What can hang from each mark
vudo: muka saguva
safim: bigek rari tetirem
bigek: pazil rari
rari: padobe safim tetirem
muka: saguva vudo
somikin: bigek saguva vudo
rifel: bigek vemaga
padobe: muka rari safim vemaga vudo
saguva: padobe somikin vudo
tetirem: padobe rifel safim
vemaga: muka vudo
pazil: rari

Every row comes from one small tree of marks. The marks that hang from a mark follow it in brackets, in alphabetical order. Every link used is in the known rows. Which tree was each row made from?
Each row is shifted at random along 6 fixed directions that mean nothing.
Known rows
vemaga[muka vudo[saguva[padobe somikin]]]: [-129  188 -182 -207 -185 -197  -44  177 -285  144 -292 -182 -163  232
 -123 -122 -199 -270 -124  146   23  235 -212 -104  178 -146  165   22
  270   33  162  129  -98  100 -214 -247  -57  565    3 -424 -230  206
  333 -122]
vemaga[muka[saguva[padobe]]]: [ -97 -141  -88  -97  -48   -5  -66  103   24  -67   24 -109 -216  -67
   43  -62    3  -25    4  113   95    5  116   65 -118  123  104  -19
 -124  -63   59  163   64  114  -55   18  121  -51   41 -143  110 -100
   77  140]
rifel[bigek[rari[padobe safim]] vemaga[vudo[muka]]]: [ 106  150   31  -21 -192   27   25  -12   59  -67 -149   27 -127   35
   69  -36 -130   59 -161  -48 -164   76  -38   37 -218 -138  164 -224
  -62   27  144    9 -237   16 -117 -235 -178  472   23  -38  -22  184
 -214 -228]
somikin[bigek[pazil rari[safim]] saguva[padobe[muka]] vudo]: [-134  -19  288  -33 -236   74   37 -110  185  -38  125  268 -146  174
  456 -253 -135  158  297  269  -13 -100 -112  211 -314  116  394 -172
  208    2  208 -186   52 -132   88  -90  259  346 -137  271  212 -299
 -282 -397]
safim[rari[padobe[muka[saguva[somikin] vudo]] tetirem]]: [   6  -14  208 -176   25 -297 -462  182 -300  325 -159 -374   60  219
 -189   80   58 -199 -304  133  156 -431 -134 -151  249 -280   69  -56
   24  -26  104  408 -118  142  -28  -52 -170  253  -20 -161 -323  185
  249  277]
safim[rari[padobe[muka]] tetirem[rifel[bigek[pazil]]]]: [   6  -31  480  -64  -39 -156 -314 -106  -14  -38   39   64  102  192
   68  254  150  126   68 -116  -47 -319 -320  -95  -36 -251  124 -211
  316  153   69  -62   39 -470  298 -140  185  -61 -185  414   74  329
 -138 -103]
vemaga[muka vudo[saguva[padobe[rari safim[tetirem[rifel]]]]]]: [ -71 -399   -6 -103  205  248 -140 -267   24  -83  103   -6 -376   38
  154   25  145  136  259 -145   -8 -189  -30  309  -73  234  330   -2
 -227 -284   60  193  -52  193  -15  -87  215 -245 -178    2  -99 -194
  -48  150]
saguva[padobe[safim] somikin]: [  43  206 -136  -14 -230 -200 -192  483 -181   86  -30 -170  164 -202
   49  169  109 -117 -140  -18  184 -251 -346 -255  204 -216 -100  -12
  207   57 -215  135   48   20   76   70   -3  204  -17 -219   51    4
   36  160]
saguva[padobe[rari] somikin vudo]: [-177  -54 -118  -41 -188   24 -146  359   52  -95  134  -82  -56 -330
  253  129  113   36  121  -76  215 -285  -63   -2  -26  122  193   75
  -62  -87 -131   67  133   42   36   54  172 -243  -54 -160  277 -170
 -193  206]
rifel[bigek vemaga[muka[vudo]]]: [  72 -263   31   38   34  177  -54 -156  231 -182  154  -39 -134 -164
   59  117  236  219   60 -261  -11   37  313  171 -210   55   -8  -88
 -414  -96   26  196   70   44   57    1  137 -233    3 -153  150   66
 -181  110]
rifel[bigek[pazil rari]]: [-100   87  412  -73   29 -392 -127 -198 -144  103  -93   -8   76  437
 -158   89   29  -44   19   58  -67   83 -119 -177  136 -289  114 -201
  403  253  257 -187 -175 -303  169 -233  229  247  -77  179  -99  277
   52 -101]
pazil[rari[padobe[safim vudo]]]: [  65  -55  -72   29  -61   86  -37  -10  109  159   85  105    4  -50
  160  -13   48   91   17   46  -67 -295 -155   40  -32  -31  -69  -32
   20  -33  -83   35   45  -32   70   82 -106  125 -118    7   66  -92
 -164 -164]
somikin[bigek[pazil] saguva[padobe[safim] vudo[muka]]]: [ -47 -138  338   83  -21  187   56 -184  173  102  255  198 -109  -60
   95  141  206  258  382 -126  -17 -227   39  233 -193  154  303 -125
   77 -151   87    0    9   46  107 -114  180  247 -143   81   36 -342
 -243  -36]
tetirem[rifel[bigek[pazil rari[padobe]] vemaga[muka]] safim]: [  45 -117  -94  -77 -287   98 -119    5  137 -259  -40  -43 -271  -75
  138  -79 -139   69 -183  117   -2  137    6   26 -228  -47  362  -84
 -357 -213  170    5 -122  131 -166 -132   86   41   21  225  195  153
 -192  -52]
rari[padobe[muka[vudo]] safim[bigek] tetirem]: [ -22   -7  210 -188  -94 -175 -269    0 -124  196 -180 -137  -43  248
   79  -14 -169 -162 -231  214  -25 -325 -141  -58  -38  -92   76   -5
    2   71  155  283  -73   10  -27  -95 -115  220   16   85 -205  286
  106 -116]
vudo[saguva[padobe[muka rari[tetirem] vemaga]]]: [-184 -115  -38  -99   23  -73  -74  118  -19    9  -15  -58  -75  -72
   72   -1  -25  -73  -10 -148  144 -470 -240   -7    0   96  257   83
   44  -62   -3   27  -54   36   46  -25   85 -177  -62   47   50 -280
  -39  103]
rari[tetirem[padobe[vemaga vudo[muka]] rifel safim[bigek]]]: [  13 -120  -34  -58 -200  260 -243  -48    1    8    8   20  -77  -77
  -20  -54 -135  100  -74  -81    3 -461 -309  104    4   99  605  163
 -213 -372   48   35  -36  154 -119 -108 -180  -72 -101  378   29   76
 -175  -34]
vemaga[vudo[muka saguva]]: [  67  252   34  108 -176  -19  104  251  -15 -189   73  -11   75 -202
   65  117  144   28    5  -14   13 -139  -99  -48   97 -152  -33 -119
  171   26  -94  -64   74  -81  156  -34 -127  248  -24 -157  129 -122
 -103   59]
saguva[padobe[safim[tetirem] vudo] somikin]: [  29   -8    5   -9 -134   36 -197   97  -26  185  125   63  100  -10
  121  155  221  129  167 -214    4 -384 -338  -14   54 -143   49    2
  182    8 -220  127  144 -134  178   18   73   79 -206   20   41  -32
 -166  -67]
rifel[bigek[rari[safim]] vemaga[muka[saguva] vudo]]: [-223 -446  194 -192  190  -30 -183 -470  101 -222   12 -132 -469  275
  116 -146  -32   76  -16   53 -111  142  317  265 -279  259  332 -137
 -284  -63  442   81  -87   22  -34 -128  335 -258   55 -132   76  212
  -42    0]
safim[bigek[pazil] rari[tetirem[padobe[muka] rifel[vemaga]]]]: [  17 -200  181 -122   17   45 -225 -128   55  -19  -48  -27 -111   -1
 -103  128  -52   92  -59 -151   20 -272  -48   14  -94   -9  387   31
 -194 -164  127  -49  -80  -23  -52 -141   21 -139  -88  357  -38  263
 -160   12]
tetirem[padobe[vudo[saguva]]]: [  60  158 -162   28 -254  215  301   19  105  238   23  261  -34   35
    1 -185 -154  110   89 -110 -131  -51 -137  103  -99    8  346    2
  142  -41   -7 -156  -12    2  -65 -177 -233  420 -118  221   40 -216
 -174 -387]
saguva[somikin[bigek[pazil rari]] vudo[muka]]: [-289   -9   81 -110 -303   41 -298   15   15 -221   64 -117 -194   -5
  -39  -61  -52  -47   82  221  116  -58  -16   31   41   23  349  235
   10 -287  177   14  138   40 -112 -128  164  -16  -18 -126  154  143
  -31  -17]
tetirem[padobe[rari vudo] rifel]: [ 183  175 -240   42 -153  -19  -12  493 -175   83 -116 -108  110 -263
   28    3  -42 -100 -193  -11  232 -329 -269 -188  323 -153  170  -18
 -142 -133 -160  -13 -196  316  -50   60 -204  192  -50  -25  -61 -201
  -44  265]
vudo[muka saguva[padobe[vemaga] somikin]]: [-241  -47  166  -61   11 -123  -23   79  -50    6   68  -74  -62  -81
 -105  182   64  -18   13 -134   57 -308 -109   -5  -51  159  373   22
  195  -54  113 -109 -110  -42   15  -89   61  -42   18  -41   66 -203
  -27  203]
somikin[bigek saguva[padobe[muka]]]: [ 244  209   11   83    8   -9   14  309 -125  254  -88  -24  163 -150
  -34   62   77  -45   29  -89  168  -86 -158 -100  161 -210 -115 -127
  -11  -16 -130  167 -189  254  -34  -25 -219  612  -43 -305 -240 -252
   49  131]
saguva[somikin[bigek[pazil[rari]] vudo[muka]]]: [-179   -2  564  -85  162 -271 -209 -163 -163  138  -67 -125  -44  258
 -161  186   36 -107   12  238   64 -112   92  -52  211  -67  165  -43
  243   -2  381  -96 -157  -10  -35  -57   84  251   -8 -261 -217  158
  139  131]
pazil[rari[padobe[vudo[muka[saguva[somikin]]]] safim tetirem]]: [ -77   48  122 -155 -231 -110  -74  142   -2  241  -95  -45 -122   90
  115  -65 -207  -96 -278  319  -55 -446  -23   14 -132   50  277  -92
   55   35  199   74  -64   48 -152  -25 -213  311   30  -30   24    8
  -90 -122]
muka[vudo[saguva[padobe[vemaga] somikin[bigek[pazil]]]]]: [-216  -48  432  -61   49 -308 -153    0 -132  188   93 -140   -6  121
  -82  228  179  -45   59   45   90 -313  -53  -84   97  -38  332  -26
  270   26  220  -21  -74  -37  170  -77  288  129  -39   40  -75 -144
   64  179]
safim[bigek[pazil] rari[padobe] tetirem]: [ -21 -120  103 -145 -100  238  -74 -227  218   56    2  199 -253  104
  106  -36 -149  170  141   10 -195  -24   80  157 -416   42  281   95
 -116  -65   92  -81   67 -159 -136 -174   65   32 -100  505   29  223
 -240 -476]
pazil[rari[tetirem[padobe[muka[saguva] vudo] safim[bigek]]]]: [  62    0 -113 -138 -203   17 -267  203  -62  274  -94 -119  -44  -30
  -11 -100 -158  -66 -229  187  151 -445 -154  -68  166 -106  270  138
 -219 -158   58  129   20  184 -130   30 -299  171  -48   11    1  115
  -31  -10]
rifel[bigek[rari] vemaga[vudo[saguva[somikin]]]]: [-133   10   74  -56  -95  -20 -204 -146   51 -196   84  -51  -83   67
   56   22  106  114   51 -179 -107   87 -104   30  -11 -135  182  -15
  196   -3  111   11  127 -272  129 -239  105   13  -79 -203  183  298
 -166 -202]
vemaga[muka vudo[saguva[padobe[safim] somikin[bigek[rari]]]]]: [  26   79  123   -5  -41 -109 -122  110 -128   48   49  -57  -54   40
   88   97  226    3  185  -13   27  -33 -181    7  102 -182  108 -218
  183    4  -23   87 -101   57  111 -135  137  452 -163 -296  -64 -160
   -4  105]
rari[padobe[muka vemaga] safim[bigek]]: [  65   72  -20  -57 -184   24 -383  -56  -44   35  -62   26  126  131
   51 -104  -65    7  -97  -70 -117 -289 -549  -43  -65 -246  -47   33
  205  -26 -114  244   79 -209   48 -121 -120  187 -126   67  -53  229
  -19 -364]
saguva[somikin[bigek[rari[padobe safim]] vudo[muka]]]: [-104   51  451  -28 -109   36 -226 -165   27  -46   88   93  -80  196
  229  -38  -22   90  128  164 -134 -136 -125  176 -195   16  308 -172
  261  -47  186   24  -46 -121   28 -166    1  294  -99   48   42   12
 -176 -189]
rari[padobe[muka] safim[bigek tetirem]]: [-125   58  353 -191  -55 -307 -402   88 -163  -51  -92 -127   31  169
  198  140  -55 -151 -174  159  -14 -354 -363 -188   16 -165  -36   -9
  329  229   55   74  101 -370  224  -19   88  -72   -5   66   60  446
   67 -110]
somikin[bigek[pazil] saguva]: [  87   91  323   67   91  -85 -180 -139 -101   88   55   -2  119  167
  -53   36  169   27  101   48  -34   25 -119  -38  198 -260  -94 -111
  276    5   38   86   38  -72  161 -118   55  354 -109  -69 -168   58
   59  -84]
bigek[pazil[rari[padobe]]]: [  26 -235   -6  -34  203   93 -222 -252   41  105   15 -105 -179   73
 -193    7   55    0   -1  150  -49   29  212   94   39   16 -124  120
 -307 -266   97  193  -91  208 -182  -40 -182    8  -22  -23 -238   90
   45  102]
padobe[rari[tetirem[rifel[bigek] safim]] vudo]: [ -21   12    2 -164 -141   19 -238 -219 -175  271 -239   19  -51  387
   -3 -174 -276  -65 -144  -41  -38 -159 -400    2  181 -112  443   39
  128  -88  226  170 -129   68 -158 -263  -65  213 -138  163 -234  323
   64 -323]
vudo[saguva[padobe[rari safim] somikin[bigek]]]: [ -31   64  178   34  -25   70 -291  -93  -21  128  211   87   79   17
  100  138  279  152  258 -278  -28 -307 -398   78   58 -145  128  -46
  461  -48 -142  222  161 -171  208 -170  107  139 -272 -103   19 -134
 -117 -149]
rari[safim[bigek tetirem[padobe[muka[vudo]] rifel]]]: [ 117 -151  600  -39  108  -37  -89 -219  -12  263   81  150   77  247
   70  255  132  230  144  -98  -89 -458  -70  120 -151   -8  441 -300
   -3  119  137  -80 -217 -157  195  -85   88   13 -180  525 -132  -34
 -196  100]
pazil[rari[safim[bigek] tetirem[rifel[vemaga]]]]: [ 328   78  187   56 -132  168  118  -90  256  194   20  318   92  -89
  215  155  -39  293    9 -107 -257 -190   25  115 -381  -78  122 -311
 -106  148  -41  -63  -96 -130  -58  -71  -91  261 -117  279   56   36
 -470 -317]

Which tree is each row?
[  14 -210  188   28   -7  112 -339 -150  187 -242  267   -5 -100 -118
  247  125  211  162  105   61 -110 -234   49  111 -225   60 -116   17
 -167 -134  -85  184  219 -145  178    3   59 -268  -62  256  176  115
 -263  -29]
rari[padobe safim[bigek[pazil]]]
[-194 -266  329  -95  250   86    0 -333   33  139    7   31 -244  196
   64  -31  -84   26  180    9  -18   44  259  227 -153  325  368   54
 -109 -123  346  -14 -147  171 -148  -47  134    0   15  -98 -171  -75
   24  -23]
saguva[somikin[bigek vudo]]
[ -11 -118   20 -159 -100  -61   47  116  -19  396 -126   63  -10   93
   29  -20 -117   16  -99 -180   75 -625 -265  -74 -147  -50  474   31
  -92   42   71  -89 -208   80  -58   76  136  209  -72   81 -104 -283
  -96 -158]
padobe[muka[saguva[somikin]] safim[bigek tetirem] vemaga vudo]
[ -58  151   -3  -89 -229   26  -99   88  -17  -58  -55    8 -127   52
  273 -316 -269  -88  -88  357    3   67 -129   41  -61   38  191    8
  106  -40  133  -34   41   50  -99  -70   55  272   42  -32  120   47
  -32 -303]
somikin[bigek[rari[safim]] saguva]
[ -96  150 -116  -31 -339   81   76  128   49  -19   32   79  -88  -68
  122 -104 -134  -32 -107   44  -57 -329 -337   -5  -61    2  195   88
  294  -80   -1   -1  117  -71   40  -80 -160  275  -29   12  164  -96
  -77 -321]
rari[padobe[safim vudo[muka saguva]]]
[-180   61  189 -190 -140 -168 -415    5 -208  -16 -109 -180  -66  171
  -29   -2 -154 -185 -207  152  -15 -362 -302  -94  203  -20  199  154
  256  -33  143  115  113 -132   53 -150 -123    7    0   20  -11  530
   94  -95]
rari[safim[bigek] tetirem[padobe[vudo[muka]]]]
[ -86 -147  173   53  -34  299 -113 -127  232  -92  297  131 -127 -197
   44   87  208  258  341 -233  -58 -319   31  287 -277  192  409   19
 -107 -288  -46   45   24   33    8 -157   19  -72 -153  154  170 -369
 -369   63]
vudo[muka saguva[padobe[vemaga] somikin[bigek[rari[tetirem]]]]]
[ -39   62   88 -119 -113  -41   26    2 -115   63 -184   25 -148  219
  -39 -144 -222  -21  -89  105  -80 -141 -159   60  -61  -16  531 -114
    3  -21  201 -285 -316   66 -134 -145  -10  265  -37  307  -95  -13
  -82  -72]
bigek[rari[safim[tetirem[padobe[vemaga[vudo[muka]]]]]]]
[  67   90  171  -92   52 -163 -180   71 -186  275 -116  -53   59   88
 -124  148  -21  -42  -94 -102   12 -197 -235 -142  119 -148  170  -70
  203   90   36  -94 -165  -56   22 -107  -23  226  -66  133 -151  244
   35  -28]
tetirem[padobe[safim[bigek rari]]]
[  30 -213  331    0  161  -80 -340 -295   12  167  141   38   36  233
   55  131  230  131   77   36 -180 -451 -170   54   27 -138  -71  -98
   62   -6    6   34   -4 -203  211   33   70  -61 -190  258  -84   73
 -182  -46]
bigek[pazil[rari[padobe[vemaga vudo] safim[tetirem]]]]
[ -17 -147   85  -17  -33   20   10  135   57  136   35  -45  -58 -111
    7   39   41   38 -117  -86   11 -558    8   52 -160   82  339  -66
 -206 -128   32   84 -158  195  -38   28 -129   99   -6   65  -15 -359
 -171  165]
rari[padobe[vemaga vudo[muka[saguva[somikin]]]] tetirem]
[  73  172   87    5 -321  107 -136  254    2 -108   -7   78   60  -81
  233 -151 -128   28   55  156  123 -228 -306   -2   66 -127  307  -53
   76 -115  -25  -29   61   15   61  -34  -63  217 -128  169  166  -52
 -161  -85]
somikin[bigek[rari[tetirem[padobe[muka] rifel]]] vudo]
[ 209  164   23  -33 -193  -28 -291  185  -57  -55  -99 -107   81 -131
  -86  211   55   41 -194 -176   42  -82 -187 -212  124 -375  -38   -7
  -23  -20  -66   70   46 -102   -5  -82   23   92  -24   46   12  484
 -123  -65]
safim[rari tetirem[rifel[bigek[pazil] vemaga]]]
[ 116   65   50  -60  -29 -201 -156  269 -109   92  -92 -195  -27  -83
    9  151    8 -157 -241  310  107 -198  119 -178  170 -130 -204    4
 -230   24   11  -18  -92  154  -91  168  -36   60   93  -42  -77  127
   -6  232]
bigek[pazil[rari[safim[tetirem]]]]
